Here is a tiny trained network, its code and every weight. The questions are about switching its units off for an input and a target symbol, where a switched-off unit gives its printed mean instead of its output.

import numpy as np


def w(rows, s, z=0):
    codes = np.array(rows[::2]) - 128.0
    scale = np.full(codes.shape[1], s)
    scale[-1] = z or s
    return codes * scale


def softmax(a):
    e = np.exp(a - a.max(-1, keepdims=True))
    return e / e.sum(-1, keepdims=True)


def log_softmax(a):
    a = a - a.max(-1, keepdims=True)
    return a - np.log(np.exp(a).sum(-1, keepdims=True))


def net(x, mask):
    ids = ['αβδελμξστω'.index(c) for c in x.split()]
    T = len(ids)
    res = E[ids] + P[:T]
    u = 0
    for l in range(2):
        r = res
        for j in range(3):
            rows = slice(4 * j, 4 * j + 4)
            q, k, v = (r @ M[l][rows].T for M in (Q, K, V))
            z = softmax(np.where(np.tri(T) > 0, q @ k.T / 4**0.5, -1e9)) @ v
            o = O[l][rows]
            res = res + np.where(mask[u + j], z, o[:, -1]) @ o[:, :-1]
        u += 3
    return log_softmax(res[-1] @ U[:, :-1].T + U[:, -1])


Q, K, V, O = {}, {}, {}, {}
E = w([
[130,77,55,99,197,137],'α',
[175,116,163,167,211,106],'β',
[59,88,54,102,123,69],'δ',
[141,104,243,84,147,180],'ε',
[173,47,78,137,111,101],'λ',
[75,170,186,163,185,72],'μ',
[22,145,116,115,161,76],'ξ',
[38,165,176,142,16,81],'σ',
[38,125,86,87,191,126],'τ',
[191,138,87,246,103,31],'ω',
],0.012)
P = w([
[121,176,89,106,116,152],'0',
[118,168,55,167,94,250],'1',
[171,238,82,61,61,134],'2',
[109,177,145,192,63,247],'3',
[91,159,102,112,64,73],'4',
[140,132,140,130,177,120],'5',
[28,86,163,180,105,134],'6',
[157,96,118,88,173,58],'7',
[21,65,209,203,122,148],'8',
[196,65,141,74,202,48],'9',
[1,25,194,231,154,167],'10',
[89,116,137,96,162,54],'11',
],0.0087)
Q[0] = w([
[166,223,76,223,21,160],'0.h1',
[113,64,91,140,227,173],'0.h1',
[130,162,95,139,168,39],'0.h1',
[159,106,196,21,152,230],'0.h1',
[94,62,183,211,76,182],'0.h2',
[84,6,89,130,188,52],'0.h2',
[22,52,118,254,178,230],'0.h2',
[143,116,130,203,99,231],'0.h2',
[124,158,50,235,132,135],'0.h3',
[147,172,193,174,48,200],'0.h3',
[87,17,152,176,145,113],'0.h3',
[91,146,82,204,160,245],'0.h3',
],0.0091)
K[0] = w([
[155,238,75,154,135,119],'0.h1',
[166,89,85,108,139,101],'0.h1',
[201,110,139,173,122,144],'0.h1',
[79,128,143,45,148,167],'0.h1',
[146,144,101,39,178,96],'0.h2',
[97,60,193,144,174,65],'0.h2',
[187,119,144,82,157,55],'0.h2',
[157,194,128,77,139,75],'0.h2',
[129,137,113,37,101,119],'0.h3',
[185,210,121,104,139,144],'0.h3',
[140,89,139,126,252,72],'0.h3',
[150,167,130,55,60,62],'0.h3',
],0.013)
V[0] = w([
[100,125,107,63,86,189],'0.h1',
[135,195,71,110,166,185],'0.h1',
[163,72,189,132,86,69],'0.h1',
[133,41,148,161,50,123],'0.h1',
[126,134,74,154,128,48],'0.h2',
[120,2,169,108,30,223],'0.h2',
[50,145,88,57,223,188],'0.h2',
[150,27,98,153,14,193],'0.h2',
[194,206,110,248,130,113],'0.h3',
[12,226,42,127,110,118],'0.h3',
[58,80,167,82,232,120],'0.h3',
[192,25,219,223,134,112],'0.h3',
],0.0073)
O[0] = w([
[112,50,143,66,142,129,71],'0.h1',
[207,137,146,100,69,88,112],'0.h1',
[92,118,66,170,183,130,121],'0.h1',
[82,186,134,83,156,164,154],'0.h1',
[118,173,124,166,202,51,200],'0.h2',
[68,71,165,187,135,219,48],'0.h2',
[147,84,254,109,107,54,175],'0.h2',
[64,106,162,239,128,178,80],'0.h2',
[97,232,99,83,130,173,121],'0.h3',
[237,159,123,126,114,118,253],'0.h3',
[145,64,157,58,98,31,209],'0.h3',
[89,139,98,114,159,127,76],'0.h3',
],0.0075,0.0026)
Q[1] = w([
[56,131,181,116,60,51],'1.h1',
[140,193,152,148,11,221],'1.h1',
[160,70,202,71,174,193],'1.h1',
[63,160,194,106,62,190],'1.h1',
[130,154,190,52,47,144],'1.h2',
[204,71,38,150,98,157],'1.h2',
[194,114,191,128,113,102],'1.h2',
[107,170,200,149,84,109],'1.h2',
[135,169,126,140,196,69],'1.h3',
[157,76,58,125,82,129],'1.h3',
[97,138,80,2,114,141],'1.h3',
[111,62,86,37,155,110],'1.h3',
],0.0077)
K[1] = w([
[186,77,73,161,221,174],'1.h1',
[183,192,129,123,67,218],'1.h1',
[51,67,130,1,90,188],'1.h1',
[205,60,115,56,103,219],'1.h1',
[98,168,177,169,94,106],'1.h2',
[193,219,116,98,162,159],'1.h2',
[164,68,103,65,213,155],'1.h2',
[21,190,104,127,43,87],'1.h2',
[54,80,13,109,200,63],'1.h3',
[114,233,163,110,133,105],'1.h3',
[155,130,160,238,122,80],'1.h3',
[108,73,170,136,241,92],'1.h3',
],0.0068)
V[1] = w([
[149,139,145,162,157,81],'1.h1',
[235,79,81,118,117,191],'1.h1',
[119,128,63,37,112,172],'1.h1',
[173,117,138,125,255,168],'1.h1',
[110,123,173,159,208,134],'1.h2',
[161,137,97,160,174,181],'1.h2',
[208,97,76,65,206,152],'1.h2',
[199,116,127,155,156,104],'1.h2',
[41,97,75,142,100,69],'1.h3',
[62,146,38,161,9,57],'1.h3',
[112,229,230,120,121,132],'1.h3',
[124,122,119,148,58,60],'1.h3',
],0.0089)
O[1] = w([
[119,158,121,121,151,166,253],'1.h1',
[43,119,117,173,224,38,120],'1.h1',
[97,58,161,156,130,97,28],'1.h1',
[43,155,120,16,173,71,97],'1.h1',
[118,152,111,83,129,163,24],'1.h2',
[82,120,141,84,158,84,69],'1.h2',
[59,193,178,146,217,93,171],'1.h2',
[135,115,136,74,122,115,246],'1.h2',
[217,62,88,184,120,134,103],'1.h3',
[203,2,99,186,126,160,198],'1.h3',
[128,209,197,51,56,209,145],'1.h3',
[131,93,70,160,113,185,233],'1.h3',
],0.0094,0.0039)
U = w([
[102,94,141,155,187,35,119],'α',
[106,185,28,53,165,92,185],'β',
[174,64,122,166,180,118,109],'δ',
[63,95,180,97,162,210,254],'ε',
[53,91,105,216,232,179,154],'λ',
[199,173,47,16,118,137,30],'μ',
[214,101,114,75,129,112,63],'ξ',
[128,98,99,133,107,204,222],'σ',
[175,79,162,95,141,63,63],'τ',
[150,201,2,158,190,167,107],'ω',
],0.0085,0.0064)

Each question gives the input, a string of symbols that net reads in full, and the target symbol t.
The units are the heads (4 rows each of Q, K, V and O). Each row of codes is followed by its name. A weight is (code - 128) times the scale printed after its matrix; where a second scale follows, it is the last column's (O and U).
mask holds one flag per head, layer by layer. A switched-off head (its flag False) gives its mean, the last column of its rows in O, instead of its output. The means were averaged over made-up inputs and are rounded, as every weight is.
A unit's drop is (log p(t) with every unit on - log p(t) with that unit switched off) / (log p(t) with every unit on - log p(t) with every unit switched off).
The circuit of an input: a set's keep is (log p(t) with only the set's units on - log p(t) with every unit switched off) / (log p(t) with every unit on - log p(t) with every unit switched off). Starting from all 6 units, units are removed one at a time, each time the one whose removal leaves the highest keep (on an exact tie, the one counted first), for as long as the keep stays at least 0.8.
circuit, biggest first: the units of the circuit, biggest drop first
most important unit: the unit with the biggest drop
heads that matter: for each layer, one digit per head in row order, 1 if its drop is at least 0.15 and else 0, layers parted by /
input α μ τ λ ε ω μ, target ω: circuit, biggest first => 1.h1, 0.h1, 0.h2
input μ ξ α λ ω, target ω: circuit, biggest first => 1.h1, 0.h1
input τ λ σ δ ξ τ τ μ β, target μ: circuit, biggest first => 0.h2, 1.h1
input δ λ λ ω, target ω: most important unit => 1.h1
input δ α λ ξ β β τ ξ, target τ: circuit, biggest first => 0.h3, 0.h2
input ε α τ δ δ δ μ α, target μ: heads that matter => 010 / 100
input μ ξ ε ω τ β δ, target β: circuit, biggest first => 0.h2, 1.h1
input δ ε λ ω α λ β ε σ ε λ β, target λ: heads that matter => 110 / 001
input δ β δ σ ω ω β λ σ σ, target σ: circuit, biggest first => 1.h2, 0.h2
input λ σ ε μ λ ε δ ε ε β ε β, target ε: heads that matter => 010 / 100
input β τ β β ω ε λ τ ξ, target τ: heads that matter => 011 / 101
input σ ω ω λ, target ω: heads that matter => 011 / 000
input α ω α ω ξ σ μ λ, target μ: circuit, biggest first => 1.h1, 0.h2
input β ω δ δ δ ω λ δ ε β λ α, target λ: circuit, biggest first => 0.h2
input α β τ β α λ λ, target λ: circuit, biggest first => 1.h1, 0.h1, 0.h2, 0.h3
input τ ξ ε σ α λ δ σ α α, target α: heads that matter => 001 / 011
input μ ε σ ξ α α ε α, target ε: circuit, biggest first => 0.h2, 1.h3
input β ξ α α, target α: heads that matter => 000 / 110
input λ λ ε τ, target ε: circuit, biggest first => 0.h2, 1.h3, 0.h3
input τ τ σ, target σ: heads that matter => 000 / 111
input ξ α μ β, target μ: heads that matter => 010 / 001
input μ λ β λ δ β β α σ α, target σ: circuit, biggest first => 1.h1, 0.h2
input σ β δ λ, target δ: most important unit => 1.h1
input μ β α ε δ, target ε: heads that matter => 010 / 001
input ε α δ δ δ ω δ δ α α β, target α: circuit, biggest first => 0.h3, 0.h2
input δ λ ω λ, target ω: circuit, biggest first => 0.h2, 0.h3
input μ δ μ ω α α β λ τ δ δ, target δ: heads that matter => 011 / 101
input ε α μ α δ β μ, target β: heads that matter => 011 / 100
